In the rows, zero is written as 100.
Each row of numbers stands for one object and depends on some of the facts below. Use the named rows to name the rest.

Some rows with their names:
114	99	82	104	93	96	97	108	103	99	102	100	110	97	100	99	101	61	120	104	102	109	102	100	113	104	85	95	87	113	103	93	103	84	76	106	92	104	102	99	103	106	114 -> drepek
117	93	105	118	97	104	146	111	109	102	97	97	101	93	88	111	57	90	89	82	121	107	106	97	106	90	90	98	97	131	101	107	68	108	141	75	84	98	116	103	84	133	119 -> plebrar
106	103	86	59	110	93	111	84	98	77	94	92	113	112	107	92	79	55	115	92	107	106	101	106	94	118	77	80	133	107	136	115	104	97	116	105	88	101	106	85	101	97	98 -> tegrik
99	94	114	80	87	95	112	102	97	105	101	94	111	100	93	97	101	111	112	109	100	116	94	108	86	114	98	94	96	100	85	118	92	107	94	101	89	106	102	96	98	100	102 -> tuflen
85	106	122	73	106	90	99	41	101	94	94	80	110	112	87	90	91	116	61	98	108	107	95	108	120	124	91	90	84	89	97	116	87	93	78	79	89	106	125	97	78	88	99 -> petres
109	92	108	111	97	101	130	105	85	95	102	108	109	106	101	102	98	117	110	99	100	115	103	108	74	90	98	89	134	107	94	105	80	117	137	128	81	107	102	89	93	104	110 -> paman
115	99	79	101	99	95	97	83	106	94	104	97	113	97	98	93	100	63	117	107	104	120	103	98	114	97	82	96	90	109	107	91	102	82	85	122	88	109	107	98	97	97	109 -> daflar
125	88	88	104	101	109	126	117	107	99	102	97	107	83	87	97	75	70	109	90	123	113	104	106	117	104	79	77	141	127	117	111	103	114	141	76	88	104	110	96	110	118	97 -> zagregrus
119	100	101	76	88	91	95	100	101	80	98	97	116	108	95	97	118	74	129	99	121	117	92	106	106	108	78	92	101	95	100	107	117	91	87	118	93	99	95	97	103	100	99 -> katrul
90	99	92	85	102	103	82	71	88	107	103	91	112	95	106	90	90	97	89	119	86	111	97	106	106	112	105	91	88	102	96	90	98	92	48	93	92	117	116	96	102	80	113 -> bubrista
131	90	93	91	106	112	118	122	105	101	105	96	105	77	90	95	64	81	103	93	123	105	103	112	115	100	85	66	141	123	122	112	101	117	128	68	89	107	115	95	109	107	99 -> butru
112	103	84	55	108	94	109	88	100	76	95	93	113	108	106	91	72	56	120	90	108	101	102	107	97	114	80	76	135	108	143	115	103	98	115	108	87	102	106	86	102	95	99 -> vuluvom
110	89	117	109	103	102	126	121	104	113	94	98	102	73	79	97	106	103	101	105	148	99	96	108	106	114	105	70	130	109	62	109	85	114	90	83	95	115	114	102	102	110	109 -> gatro
92	97	103	86	99	92	128	92	83	87	97	101	110	113	108	100	89	99	103	94	96	100	102	106	61	101	104	87	137	107	99	109	79	112	122	131	83	107	100	82	98	102	114 -> grudrel
103	98	123	63	84	94	105	97	91	88	99	97	114	109	98	96	114	116	119	108	113	122	88	107	87	108	100	97	96	91	81	114	98	104	78	112	91	107	99	98	97	92	100 -> plelor
113	93	83	144	110	101	126	101	96	103	99	99	103	86	82	102	94	79	84	83	131	96	111	105	114	99	86	71	148	119	87	93	91	109	125	106	89	110	118	88	101	114	109 -> milur
107	99	81	116	97	94	97	98	100	102	99	96	110	98	96	99	106	60	115	101	109	112	103	98	111	110	84	96	86	109	97	94	99	84	73	113	93	106	107	99	99	105	114 -> lifudril

There are 3 kinds of fact about the objects: φ, δ, ψ.
driklel (φ a) (δ fevuplan) (ψ benor, loplistul, vuluvom)
stebrer (φ a) (ψ zudel)
zugrik (φ b) (δ mubu) (ψ ridrigre, bube)
vetrestas (φ g) (ψ lestes, flelir)
vafla (φ b) (δ kuno)
betre (φ e) (δ pumik)
fevuplan (φ a) (δ povim) (ψ stebel)
bofar (φ g) (δ gatro)
skorum (φ e) (δ vopebak) (ψ fefal)
vivuk (φ a) (δ skeva) (ψ skula)
dreski (φ a) (δ sudil) (ψ negevo)
nadu (φ d) (ψ levoskun)
stazor (φ a) (δ vetrestas)
stebel (φ b)
grugo (φ b) (δ kizil) (ψ mabas)
stina (φ f) (δ bebas)
braska (φ e) (ψ stigin)
dutar (φ f) (δ rali) (ψ flelir, letun)
bitrus (φ e) (δ klimak) (ψ trostar)
fusodas (φ d) (δ bitrus)
rikli (φ a) (ψ loplistul, motas, levoskun)
butru (φ b) (δ kastidruk) (ψ rali, flelir)
zeflek (φ a) (δ zagregrus) (ψ molir)
ferir (φ f) (δ veram)
nitra (φ c)
meskan (φ d) (δ kurazin) (ψ nitra, drepek)
plare (φ a) (δ dubropu) (ψ rali)
bradrun (φ d) (δ drustotul) (ψ betre, bopun)
vopebak (φ a) (δ muflem) (ψ sotripak)
binil (φ b) (δ brudril) (ψ pumik, rali, sofis)
dubal (φ c) (ψ rikli, flelir)
kadum (φ c) (δ lufutol) (ψ vubre, lufutol, tegrik)
lifudril (φ a) (ψ letun)
bube (φ d) (δ zadren)
brudril (φ a) (δ tuflen) (ψ skesis, plado)
meple (φ d) (ψ stazor, zifli)
kloflu (φ g) (δ podi) (ψ grenik)
dubropu (φ a) (δ bubrista)
toder (φ a) (δ vogar)
daflar (φ g) (ψ lestes)
benor (φ a) (δ skugu)
tegrik (φ e) (δ ridrigre) (ψ tugu, trostar)
plado (φ a)
moklis (φ a) (ψ skotris)
klimak (φ a) (δ benor) (ψ petres)
sufe (φ e) (δ dreski)
noska (φ a) (δ milur) (ψ flelir)
kastidruk (φ c) (δ kanem) (ψ dutar)
midron (φ a) (δ mabas)
trostar (φ e) (δ klagak) (ψ levoskun, mabas)
letun (φ a) (ψ tugu)
vogar (φ a) (ψ briko, drustotul)
graskul (φ b) (δ pestas) (ψ rali, bopun)
laplefes (φ a) (δ vuskar) (ψ mabas)
levoskun (φ c) (δ zifli)
zadren (φ e) (δ darus) (ψ mupar)
povim (φ a) (ψ vafla)
ridrigre (φ c) (δ briko) (ψ niklo)
tuflen (φ a) (δ sofis)
soka (φ a) (δ nukos) (ψ toder, kopla)
dreske (φ d) (δ petres) (ψ mupar)
doplak (φ c) (δ meskan) (ψ grugo, skesis)
drifas (φ a) (δ stigin)
taskonu (φ d)
skula (φ b) (δ kadum)
grudrel (φ e) (δ bofar)
vezel (φ b) (δ bopun) (ψ zudruk)
felebras (φ b) (δ bala) (ψ rali)
foskim (φ a) (δ stupubral) (ψ flelir)
tatak (φ f) (δ felebras) (ψ darus)
skelom (φ c) (δ betre) (ψ drobun)
bubrista (φ a)
stasom (φ b) (δ noska) (ψ sotripak, midron)
briko (φ b) (δ negevo) (ψ skesis)
klisol (φ d) (ψ levoskun)
plugrim (φ b) (δ flelir) (ψ katrul)
darus (φ d) (δ nanuk) (ψ kuno)
milur (φ b) (δ rami) (ψ zudruk, zudel)
veram (φ f) (δ valir) (ψ tegrik)
nukos (φ c) (ψ loplistul)
bopun (φ a) (δ dutar) (ψ benor)
rali (φ b) (δ meple) (ψ trostar)
vuskar (φ a) (δ gropul) (ψ fefal)
mubu (φ b) (ψ flelir)
vubre (φ a) (δ niklo)
mabral (φ c) (δ stebrer) (ψ petres)
kizil (φ d) (δ plugrim) (ψ kuno)
kurazin (φ b) (ψ dubropu)
zagregrus (φ b) (ψ vuskar, daflar)
gatro (φ f) (δ drudrekal) (ψ mirus)
lopofik (φ a) (ψ vuluvom, podi)
logru (φ e) (δ gikla)
pestas (φ f) (ψ lifudril, niklo)
drobun (φ g) (δ logru) (ψ tugu)
rami (φ c) (δ sitamel) (ψ letun)
gaski (φ c) (ψ trostar)
letrek (φ c) (ψ benor)
klikle (φ b) (ψ levoskun, grostam)
plelor (φ c) (δ taskonu)
fefal (φ c) (δ skula) (ψ levoskun)
lufutol (φ c) (δ letrek)
kize (φ a) (δ tatak) (ψ mabas)
sotripak (φ g) (δ drepek) (ψ benor, rali, logru, motas)
skeva (φ a) (δ trostar) (ψ trudro, rami)
gikla (φ a) (δ foskim) (ψ stigin)
kopla (φ c) (δ skelom)
kanem (φ c) (ψ braska, mirus, niklo)
sutidrok (φ a) (δ grugo) (ψ vigogre)
lestes (φ c) (δ braska)
zudruk (φ c) (ψ lestes, levoskun)
trudro (φ b)
zifli (φ e) (ψ grugo)
grostam (φ c) (δ plonas)
molir (φ a)
katrul (φ c) (δ vigogre) (ψ zudruk, mupar)
vuluvom (φ e) (ψ tugu, levoskun)
sudil (φ b) (ψ grostam)
plebrar (φ b) (ψ stogre, stakan, stustis)
rinen (φ c) (ψ vezel, drobun)
drudrekal (φ a) (ψ bubrista)
stogre (φ b) (ψ muflem, stustis)
mupar (φ d) (ψ letun)
pumik (φ b) (δ gagogu) (ψ briko, niklo)
skesis (φ b)
klagak (φ a) (δ kloflu) (ψ benor, petres)
mabas (φ c) (δ fusodas) (ψ loplistul)
kliplos (φ a) (ψ foskim)
petres (φ a) (δ vubre)
valir (φ a) (δ vivuk) (ψ tegrik)
skugu (φ a) (δ laplefes) (ψ plavu)
loplistul (φ a) (δ kladuvun) (ψ lestes, levoskun)
sitamel (φ c) (δ vuluvom) (ψ mupar)
plufu (φ e) (δ nadu) (ψ drifas)
drustotul (φ a) (ψ milur, podi)
bala (φ b) (ψ bubrista, flelir)
sofis (φ a) (δ tefe) (ψ rali)
kabrak (φ b) (ψ petres, stupubral)
grenik (φ b) (δ stina)
stigin (φ g) (ψ bubrista, motas)
grofetor (φ e) (ψ mabas)
tugu (φ b) (ψ lestes, levoskun)
stasur (φ a) (δ kopla)
zudel (φ b) (δ drunu) (ψ niklo)
plonas (φ e) (ψ zudruk, kopla)
paman (φ d) (ψ fusodas)
tefe (φ d) (δ mabral)
plavu (φ f)
kuno (φ c) (δ stasur) (ψ sufe)
bebas (φ c) (ψ ferir, fefal)
stustis (φ b)
niklo (φ b) (ψ skesis)
motas (φ g)
negevo (φ d)
kladuvun (φ b) (δ stazor)
stakan (φ a) (δ rikli) (ψ lufutol)
drunu (φ d) (δ plado) (ψ stasur)
nanuk (φ c) (ψ tugu, skelom, stigin)
podi (φ a) (ψ petres)
gropul (φ g) (ψ flelir)
mirus (φ a) (δ plelor) (ψ niklo)
gagogu (φ g) (ψ driklel, tugu, taskonu)
drepek (φ a) (ψ zudruk, fefal)
stupubral (φ a) (δ plavu) (ψ niklo)
vigogre (φ a) (ψ grostam)
muflem (φ a) (ψ petres)
skotris (φ e) (ψ lufutol)
flelir (φ b) (δ lopofik) (ψ levoskun)

Rows to name:
No name comes twice in this set of rows, the named rows included.
104	99	102	100	85	96	118	102	103	97	100	97	107	108	97	105	93	94	110	96	96	117	99	100	95	99	91	107	67	113	93	105	82	93	100	109	88	99	100	103	91	119	118 -> moklis
96	101	104	100	85	95	115	85	103	96	98	96	110	110	96	105	88	94	97	99	98	118	100	98	98	105	86	110	68	111	96	103	84	89	93	102	86	100	104	102	85	116	117 -> stakan
95	92	77	124	117	108	100	55	86	96	103	90	110	91	91	92	75	75	57	102	100	110	110	103	120	112	79	73	154	122	111	86	116	109	115	94	84	114	122	86	112	103	109 -> flelir
99	94	89	116	122	110	102	59	84	96	104	89	108	89	90	93	70	93	50	100	100	98	109	108	124	102	88	68	142	116	104	91	100	112	107	80	87	116	126	88	106	96	107 -> rali
122	95	115	109	108	101	141	117	109	106	96	95	100	84	78	101	73	106	95	81	141	97	103	111	111	101	93	73	124	114	92	120	70	113	131	65	91	104	128	96	86	115	100 -> kabrak
90	103	118	66	88	88	100	55	96	77	95	88	116	125	93	96	104	104	86	104	106	129	89	101	104	118	81	104	86	89	90	113	109	91	85	114	88	99	106	97	91	101	101 -> lufutol
103	104	72	73	113	96	102	83	90	84	96	93	111	105	115	94	70	50	112	98	102	102	104	101	100	110	88	85	119	113	133	94	96	87	91	107	88	108	110	86	101	89	115 -> trostar
110	98	98	100	108	100	85	79	88	90	109	97	112	99	98	87	109	111	94	107	89	103	100	114	109	86	100	77	107	100	103	94	92	100	90	120	87	115	107	91	100	81	108 -> stigin
97	99	108	84	91	95	105	71	104	94	99	89	112	109	89	96	99	91	100	101	100	120	97	103	106	121	76	96	90	101	101	117	105	97	90	98	88	99	108	98	94	106	100 -> vubre
82	93	104	85	97	95	125	76	74	89	97	103	109	114	110	100	89	106	98	105	87	108	101	104	51	107	109	91	139	105	95	108	80	117	117	135	82	112	102	80	102	97	113 -> sufe
95	102	95	74	99	91	131	82	95	86	92	95	108	115	110	102	67	70	110	92	100	113	104	97	80	107	92	104	104	115	120	108	79	93	121	115	83	98	106	91	88	111	117 -> skotris
92	92	95	114	104	112	104	83	96	103	98	95	108	82	93	95	85	79	74	116	111	116	100	95	121	115	96	92	113	124	93	87	102	100	92	86	89	112	108	107	111	115	122 -> ferir

Now the same objects, written a new way:
Named rows:
73	96	70	103	78	101	113	99	88	92	129	94	77	107	117	89	86	98	103	83	72	105	75	124	54	114	94	127	95	86 -> gropul
103	131	115	119	101	103	102	144	93	94	115	102	112	117	116	110	101	135	101	85	108	104	120	109	102	100	120	87	75	110 -> plare
100	118	108	100	108	85	101	123	103	94	112	101	86	93	93	106	111	70	91	102	93	96	98	120	104	108	86	126	103	93 -> zifli
104	101	121	100	103	118	113	94	117	119	84	90	109	106	113	82	114	125	89	120	100	101	103	101	103	95	92	88	118	111 -> molir
113	113	130	102	123	108	104	105	115	105	100	95	103	96	122	92	111	99	93	132	79	106	89	118	99	89	84	103	129	90 -> logru
98	112	106	90	106	96	93	123	109	101	121	112	91	91	98	107	97	58	92	111	86	89	96	107	96	95	79	120	102	100 -> zadren
111	89	90	94	103	101	87	89	99	89	108	106	91	95	89	119	83	75	103	102	103	97	96	100	104	100	105	102	88	92 -> vezel
110	108	125	105	104	113	110	92	116	114	87	82	112	107	118	88	111	132	101	118	104	107	103	104	110	95	94	92	111	115 -> benor
93	105	102	97	94	97	106	109	102	111	100	102	95	106	95	97	104	105	102	92	113	92	118	99	97	96	100	106	88	110 -> vogar
79	104	75	95	79	102	139	105	92	112	122	87	82	130	111	79	82	115	93	68	91	95	82	126	49	115	81	110	79	108 -> foskim
92	96	93	101	93	104	79	106	105	96	114	117	94	80	104	103	99	81	104	105	85	104	101	93	94	101	109	116	100	94 -> gagogu
134	108	96	89	141	91	92	109	111	123	120	147	90	65	89	96	90	68	105	89	77	121	93	95	78	94	101	99	87	79 -> vuluvom
95	107	103	98	94	100	106	109	105	110	102	100	98	105	96	96	103	105	99	92	110	95	113	100	99	100	98	104	87	113 -> sutidrok
83	93	74	100	87	100	105	95	94	98	122	104	79	96	111	90	88	94	105	85	74	109	81	115	60	112	99	122	95	85 -> vetrestas
92	87	94	97	99	96	95	96	85	86	96	104	84	108	88	114	95	87	99	105	111	84	111	112	99	90	117	104	99	79 -> briko
67	73	93	91	99	85	94	93	65	92	78	122	74	112	81	107	100	90	108	108	124	66	140	110	79	58	137	107	107	56 -> niklo
110	98	91	90	104	91	97	101	87	81	107	89	114	106	90	117	89	84	94	91	107	92	97	108	114	108	96	84	92	96 -> kizil

Rows to name:
No name comes twice in this set of rows, the named rows included.
104	121	105	106	110	80	108	125	106	93	105	97	81	89	84	105	125	68	78	95	96	101	97	127	116	128	84	130	106	93 -> grofetor
95	92	112	108	98	115	92	88	111	99	93	93	100	89	123	88	113	110	100	130	79	111	92	105	99	98	102	108	133	90 -> bofar
96	81	82	66	88	115	83	113	105	90	118	107	115	100	81	115	77	40	67	107	96	67	87	84	110	109	74	81	97	114 -> mupar
66	89	103	88	95	84	106	103	79	118	82	118	85	111	85	88	108	111	114	96	127	73	149	99	78	59	123	111	94	86 -> stupubral
106	140	119	126	102	103	99	155	91	88	119	102	117	123	121	115	101	145	101	85	107	107	123	112	103	99	128	80	71	108 -> sofis
95	93	92	96	96	111	69	113	109	101	119	132	97	72	100	104	94	70	99	108	81	101	103	80	93	98	109	108	99	96 -> drobun
103	105	100	96	100	95	104	103	104	115	103	107	98	98	92	96	99	104	107	88	110	100	114	95	97	97	102	103	83	111 -> vuskar
127	90	83	99	121	97	98	81	98	100	104	118	87	88	88	108	85	90	103	85	95	115	89	105	92	109	116	90	85	78 -> klikle
104	88	91	94	103	96	88	89	94	89	106	106	89	99	88	118	84	78	107	101	107	94	101	103	102	95	109	104	90	88 -> milur
108	97	95	101	98	96	93	88	96	81	108	88	92	103	97	123	85	85	108	102	106	99	93	110	111	103	101	109	88	95 -> stogre
104	93	94	100	100	99	93	95	92	85	104	99	90	104	95	117	88	87	98	103	105	94	100	110	103	100	109	101	95	87 -> zugrik
121	83	94	107	124	104	106	65	107	131	72	127	112	73	100	66	111	128	112	93	79	138	79	65	83	98	108	73	124	88 -> levoskun
97	107	103	96	93	93	103	100	104	108	104	93	98	104	96	100	98	104	112	91	114	96	112	99	102	96	94	112	83	117 -> drustotul
99	109	104	99	96	102	102	117	105	111	103	105	101	103	96	98	103	103	95	93	111	94	116	97	102	100	101	100	86	114 -> valir
82	96	93	105	82	96	87	106	94	99	96	113	112	92	94	99	105	95	109	95	97	98	99	64	102	95	100	102	105	114 -> skelom

